Table B holds the same points as the rows below and some others, measured another way and shuffled. Each row below is followed by which row of B it is.
B (72 x 24):
[[ -16 -193  -49  298 -422 -101 -270 -519 -253  152 -331 -156   66    6
   154   18  -95  217  -73  304  342 -278 -130 -142]
 [ -46 -187  163   -5  -50  -69   12 -218 -442  -74  -69 -106   36  -15
    90  -18 -140  247 -162  -62  -28 -327  -50 -288]
 [-136   96 -158 -136   -3   82   95  -91  232   90  -67  124  -74  -10
   160  104  -13 -250  -14  -14 -130    7  -20  223]
 [-125  183  -49   61 -152 -302 -164 -270 -306  -62 -271  -18 -100   62
    82  119  -87  279  -86   56  164 -233 -124 -176]
 [ 171 -118  168 -104  -56  242   36  461  -83 -114    8   81   86 -236
   124 -287   -1 -227 -192 -187  -25  147   56 -137]
 [ 159 -103  194 -194  163  337  124  350  -49 -147  -35  234  105 -220
   197 -183   10  -59 -196 -185 -105   73  126   25]
 [  94  -66  218 -291  145  205  143  559   -7 -162   91  179  133 -288
   157 -263   95  -56 -277 -271  -57  139  103 -102]
 [ -58 -179   83 -132  -67  234  141   28   -5   48  101   49  -70 -187
   196 -115 -216 -201 -122 -146 -139  -61  -32  -71]
 [  91 -150  317 -383  186  288  216  663  -25 -181  215  194  137 -369
   164 -351   53 -133 -313 -343 -113  145  125 -149]
 [-119   52 -178  -73  107  -14  137  -53  105   16  -63   10   -7   74
    71  150   41  -90  -83 -175 -294  -31  -37   51]
 [-162    9  -23 -295   78   85  223  124  170   28  143   74  -35  -78
   118  -10    0 -330  -89 -170 -240   11   11   84]
 [-111  123   23 -262  157 -125  161   26 -151 -122  -13   -5   33  137
   -14   87  137 -241  -11  -93 -246 -128   58   67]
 [ 213 -246  245 -172  221  419  187  422 -102 -162   31  165  166 -233
   166 -231    8  -66 -239 -290 -236   83  142  -59]
 [ 162  -87  117    5  -48  162  -50   34 -192  -84 -216   88  112  -70
   138  -96   31  -65  -79   63   68  -53   72   34]
 [  -2  -53   77   96  -57  -43  -58 -338 -467  -99 -239  -28  -69   64
    99   87 -224  262  -75  -16  -33 -328  -63 -193]
 [  14  210    4 -155  256 -185   54  151 -203 -236 -206   67  136  135
   -25  116  287  114 -114 -128 -147  -60   85   15]
 [-126   34   48 -116  -70  -69   18  -41 -148  -40  -20   36  -90  -88
   135  -18 -144   65 -142  -94    2 -137  -77 -162]
 [-254  250 -170 -211 -163 -193   21  131  255   86   42   40 -115  -77
    92   -1   46 -313  -71  -49   47   98 -100   27]
 [-155  204  -84 -225  -39  -76   65   14  101   11  -30   88  -79   18
    96   56   49 -346   18   14  -61   -6   -6  168]
 [ 108 -143  218 -110 -139  165   40  120 -297  -86   -7  -33   15  -69
    77 -200  -95 -402  -21  -17  -56  -85   56  -70]
 [  81   75  -49  141 -282  -91 -213 -172 -185   -4 -348  -28   55   83
    69    9   84 -160   41  263  225  -78   -9   75]
 [-129 -101  -77  -22  129 -163   88 -301 -136    1 -128 -108  163  144
    35  191  146  250 -136  -52 -168 -267  -19  -56]
 [   2 -194   30   22 -241  177   21  119  -46   66   63  -70  -76 -203
   145 -197 -246 -223 -156 -180  -61   15 -103 -244]
 [  67  -45   83  -64 -103   29  -90  128  -35  -25 -160   85  192 -142
   148 -140  192    6 -152  114  243   17   58   19]
 [  69 -127   28   53  -16 -107  -56 -270 -271  -37 -289 -105  289  177
    16   86  294   54  -32  216   52 -241   86   75]
 [-158  241  -72 -206   -4 -159   46  -48    3  -34  -90   70  -66   84
    50  112   87 -270   30   36  -59  -67    1  155]
 [ -32  195 -116  111 -273 -338 -281 -324 -157   20 -427  -39  128  164
    47  120  273   26   47  410  392 -162  -16  135]
 [ 112   74   29   -4   -9  -34  -34   84 -277 -154 -212  -11   49   92
     0   -4   76 -151  -29  -40  -83  -51   38  -30]
 [  72 -107   -8  159 -386  -64 -211 -237 -183   89 -273 -141  145   46
    64  -67  114 -229   28  340  289 -126  -12   32]
 [  80  -15  169 -173  -33   86   -1  298  -96 -102  -44  123  105 -195
   141 -200   83  -82 -170  -38  117   41   68  -48]
 [ -16 -114  164   15 -239   57  -67 -112 -348  -32  -69  -12 -124 -152
   175 -137 -321   49 -120  -29  105 -202  -91 -264]
 [-215  257 -179 -180 -318 -143  -28  291  316  116   90   17 -162 -149
    90 -110   -3 -549  -46  -58   98  218 -126   -5]
 [-148   86  -57 -113 -319   84  -60   81  222  135   19  143 -196 -279
   252 -133 -220 -282  -89   21  196   94 -117    4]
 [-194   30   46   29 -521 -382 -264  -90 -242   73  -60 -179  -41 -159
    92 -173  -74   70 -158  161  492 -155 -190 -385]
 [ -46   10  112   92 -577   -4 -268  -60 -226   67 -104   26 -250 -287
   240 -250 -418  -82  -94  131  448  -88 -181 -293]
 [-121    8 -117    3 -340 -225 -133 -206   26  154 -144 -157  119   68
    39    1  223 -321   32  295  236  -86  -46   87]
 [ -50  -64  -78  286 -337 -243 -284 -574 -326   88 -400 -144   63   97
   110  121  -21  353  -56  309  339 -336 -128 -132]
 [-100 -144   50  -44 -148   -4   18 -115 -115   50   -3  -55    5 -109
   144  -62 -106   16 -140  -32   27 -156  -66 -159]
 [-122  -99  -93 -153   80   35  183 -125  120   79    5  -32  123   72
    62  100  160 -233  -45  -28 -237  -95   42  157]
 [  41   55   97  -62 -379  -52 -109  305 -205  -51    0  -99  -69 -107
    29 -269  -68 -531  -29   -9  146   75  -51 -190]
 [  91  127    6  -55 -118   71 -117  310   57  -60 -177  180   36 -199
   165 -157   78  -92 -144   -2  202  170   17   17]
 [ -15 -378  208   25 -247   52  -10 -118 -339   44   46 -188   82 -168
   122 -207 -162   59 -199  -25   93 -243  -75 -357]
 [-170  149 -188 -133   68  -29  100  -75  197   45  -79  103  -57   29
   121  155   33 -114  -55  -79 -172  -15  -30  159]
 [  51 -128 -196  203 -165  289   -2 -248   91  142 -208   14  -89    2
   173   76 -225 -255   11   -9 -188  -16  -70  115]
 [  54 -287   20  352 -580   14 -308 -445 -295  177 -280 -189   18  -99
   177 -124 -234   55  -60  316  404 -236 -150 -224]
 [-105   38 -139 -133  -69   25  118  122  164   59   54  -41  -39   -2
    45   -6   28 -465  -30 -141 -229   79  -35   54]
 [  20  147   49  -74 -111  -24  -59  -54 -206  -89 -198   77  -64   55
    84    9  -24 -261   47  105   44  -97   25   97]
 [-250  144   15 -400  -49  -87  163  290  193   26  229   71  -81 -161
   108 -112   31 -420 -106 -143  -54   73  -28    5]
 [  89  -48  184 -199  270   71  170  142 -318 -233  -75   60  135   59
    32   -6  111  -27 -112 -177 -264 -134  139  -15]
 [-373  294  -56 -405  126 -433  151  186   63  -69  150   14  -18  -11
    15   72  196   38 -193 -215  -69  -59  -62 -129]
 [ -16   98   62 -141  -35  -74   31   29 -226 -109  -87   -3  -10   79
    15   -3   36 -289   14  -11  -89  -98   34   22]
 [  21  174    3  -22 -156 -159 -105   27 -262 -108 -199  -37  -28   92
    -1  -12   44 -252   27   62   55  -63   -8  -35]
 [ -54  -21  -71   77 -220   -2  -81 -106  -73   53 -129  -23  -85  -71
   131  -21 -161  -34  -98  -18   48  -69 -116 -132]
 [-161  -12  -46 -169  206  -92  191  -45  -57  -47   13  -22   51   61
    45  123   65   99 -162 -221 -291 -153  -13  -72]
 [ 212  -84   54  -30  151  439   68   85   35  -77 -235  300   66 -123
   247  -30  -31  -55  -80  -53 -134   50  134  236]
 [ 112  190  -17   46  -13  -94 -114   30 -257 -171 -332   63   24  109
    31   56   98  -23  -23   21   17  -44   27   14]
 [-187 -278   33 -247 -145  -12  174  119  180  176  265 -195  205 -144
    72 -174  189 -389 -162  -43  -52  -15  -10  -73]
 [-119  -52  -20 -117   75  -33  131  -51  -77  -17   12  -37   19   10
    69   55  -11   -4 -138 -171 -212 -131  -40  -96]
 [ -96  -98  -46  193 -527 -158 -292 -356 -121  188 -221 -125    6 -117
   177  -77  -96   89  -86  314  477 -180 -163 -168]
 [-264   22   41 -410  180 -125  284  248   66  -48  269  -11   23  -85
    50  -28   99 -145 -205 -319 -273  -41   -6 -122]
 [  93  -88   49   76 -389   15 -227   14  -42   83 -207   -8  147 -165
   161 -202  109 -158  -80  284  425   17    1   -1]
 [ 115   31  102  -43   -4   57  -33    3 -271 -131 -221   88   50   22
    95  -23   27  -77  -29   48    6  -99   74   45]
 [-143  169 -248  -19  -82 -184  -25 -245  126   88 -211  -25   30  180
    36  200  189 -221   48  136  -28  -55  -31  220]
 [-105  -79  171 -148  249 -151  151 -206 -494 -190  -56  -47   61   99
    43  119  -30  403 -184 -185 -227 -395    5 -241]
 [  20  327  -10  -77  -52 -151 -146  115 -119 -149 -289  189  -22   -2
    95   22  118   -1  -51   83  196   15   20   77]
 [-115 -155 -154  -14  -90  -47   55 -297  122  178  -92 -149  201  114
    58  106  232 -228   -7  152  -71 -131    3  172]
 [-114  201  -54 -207  135 -142  111  -72  -88  -93 -108   48  -12  174
    17  165  131 -210   29  -29 -204 -128   42  168]
 [  53 -284  -13  340 -252  -44 -193 -636 -404   82 -379 -188  133  114
   112  105  -85  324  -62  254  154 -387  -81 -134]
 [ -43 -300  163 -190  -59  254  212  228  -35   32  260  -52  -13 -251
   147 -248 -201 -291 -202 -292 -225  -17  -29 -231]
 [-185   99  -37 -177  -98  -34   38   11   99   48   20   91 -104 -129
   166  -15  -88 -106 -103  -54   25  -28  -71   -9]
 [ -72  154  -52 -122   41 -213   62   12 -197 -116  -96 -100   33  204
   -74   98  159 -273   13  -65 -198 -100   16    0]
 [-131   49  -75  -78   23  -87   59 -103  -43   -8  -72   16  -31   17
    96   95  -26   50 -117 -104 -116 -116  -57  -47]]
Rows of B count from 0, top down.

[ 101  -56 -172  186 -401   49 -141   63   84  -60  226  -20   39  -86
 -329   22   62   54  160  -35 -667 -179 -131   86 -460   76 -245   12
  519]  54
[ -47  147 -176 -288 -492  -57  235  -62  214  390  -48  374  120  -68
 -293 -198    0  -83 -134  172 -302  132 -125 -293   43 -225  168  -70
  296]  64
[  69 -134   85   14   71  -88 -143 -178  -12  161   77 -137    7  102
   67  184   96  249  192  239 -211    2   15 -100 -126  178 -175 -212
  -14]  53
[ -39  -37  160 -456   69  -92  -14 -368  171  340    1  234  -80   86
  285   78   87   81   77  225   23  199   56 -407  294   93 -100 -370
 -196]  49
[-136 -111  117  -20  129 -147  -71   72  -60  -56  334   51   84   -9
 -153  170   95  161  282  170 -427  -90 -179  -31 -266  210 -112 -155
  122]  2
[ 286  109 -324 -131 -169  129 -172  -98  -48   60  -22   81  -87  -29
  -84  -18 -137 -176 -275  -68   45   41   44   49  100 -114   11  -45
  216]  60
[ 226  -30 -302   53 -428   99 -235 -124   78   69   50   -2  -66  -25
  -56  -22  -24  -49  -36  -80 -258  -88   37   23 -196   18 -214   26
  360]  5
[ -81  115 -245  -52 -116 -105   52   70  -29   29 -163  -13  154  -47
 -188  -42 -101 -179 -205   44 -218  138  -51    1  -16 -239  287   75
  166]  20
[ -23   68 -392   66  -86 -161  -27   17 -195   88 -229 -129  225   49
  -64    9 -185  -85 -233   92    2  126   28   56  -51 -205  329  185
    8]  28
[ 159  -52 -314 -143 -662   33 -164 -296  197  352  -56  191  -70   26
  140 -145  -11  -50  -59    5  -53    5  116 -226  -34  -15 -179   26
  230]  6
[ 330   18 -356  -35 -263  174 -341 -126   -6  -25  -22  -31 -189  -22
   45  -19 -110 -231 -253 -183   52  -41  123  115   32  -58 -123   24
  267]  4
[ 432  113  136 -382  449  258 -283  -78  -37  -70  -40  -54 -498  -20
   48   37  -40 -424 -515  -13  527  126  166  120  675 -164   86 -396
   85]  33
[ 126   86 -137  -61  392   28 -142  -17 -227 -156  123  -51   74    4
 -111  256 -124   35  -45  -10 -174   62  -95  122  -27   55    6 -179
  -29]  25
[-109 -160  200  224  220 -127 -182  336 -139 -309  357 -237  -12  -57
 -318  151  137   14  209  135 -460 -221 -186  238 -373  156  -42  -53
  336]  43
[-155   44 -302   -5   87 -222  -18  -80 -162   47 -259 -153  266   69
  104  109 -159   -7  -97   87 -112  206   38  -42  -41 -122  266   90
 -179]  70
[ -39   85 -420 -119  -76 -158 -102   78 -232   79 -251   -3   70   37
   51 -114 -245 -356 -454   35  422  142  104   57  221 -297  482  253
  -41]  39
[-316 -188  -91   99   36 -338 -111 -106  -93   29  -28 -182  277  104
  228  198   20  208  298  167 -365   53    6 -121 -320  163  -13   62
 -182]  38
[  39 -168 -254  -19  196 -153 -402 -314 -246   33  -58 -188   38  191
  542  261 -126  121   60   29  274   66  211  -33    4  211 -116   13
 -390]  56
[ 136  105 -354   53 -115  -11  -77  -27 -113   49 -163 -111  131    6
 -138   32 -159  -79 -220   13 -133   93    9   82  -66 -171  157   72
  134]  27
[ -73  -89  172 -110    8 -129  -54   46   63  119   11  -62 -114   16
  -35  -32  114 -114  -45  242  -19   22   22  -81  106  -52  114 -125
  157]  16
[-221 -120  236 -127   86 -156  -25   -4  107  -16  257   74   33  -34
  -51  122  168  103  304  173 -503  -19 -141 -161 -174  184 -138 -234
  113]  42
[  10  -15  200 -189   66  -59  -46   84   55   99    9  -13 -196   -7
 -118  -73   94 -230 -188  225  103   35   15  -45  246 -127  177 -179
  205]  58
[-298  -77  158 -382  -12 -244   59  -61   93  213  170  339   28   14
   66  -15   95  -14  133  254  -92   77  -91 -335  115   75   69 -190
  -50]  17
[ 180  -92   89   34  330   34 -308  -82  -96 -147   92 -276 -145   39
   77  237   41   30   33   53 -116  -14   48  127  -16  140 -170 -228
   34]  57
[-138  -92   83   71 -150 -258   17  270  -51  178 -129 -189  -40   35
 -213 -178   72 -219 -216  367  136  -23   35   32   51 -236  421  118
  258]  44
[  74   39 -310   68  269  -70 -178 -119 -261  -92 -115 -234  179   75
   84  256 -178   77  -68  -14 -117  125   32  114  -93   10   65    0
 -164]  11
[ 219  104 -356  111 -112   49 -105   11 -145    3  -98 -133  100  -11
 -234   50 -148  -51 -217   -5 -166   30  -19  158 -124 -144  109   63
  226]  61
[ 189  -77   -1  152   42  -70 -117 -124  -65  203 -212 -409   -5  131
    7  113   36  118  -73  274  -40   76  128   32  -15  -53   48  -98
   38]  63
[-257 -118  247 -271 -119 -209    8  191   90  123  292  281 -116  -48
 -145 -121  168 -166   65  266  -47  -85 -113 -173   58   31  124 -106
  241]  32
[  89  162 -303  -60  134    4  -77   31 -169  -77 -172  -98   72  -21
 -106   54 -194 -218 -325  -42   -4  157   10  126  109 -222  269   21
   56]  51
[  39  -88  153  -52   81  -73  -74  -30    5  109  150  -47  -43   35
 -101  106  115  111  105  243 -205  -22  -53  -60  -53  100  -73 -217
  123]  71
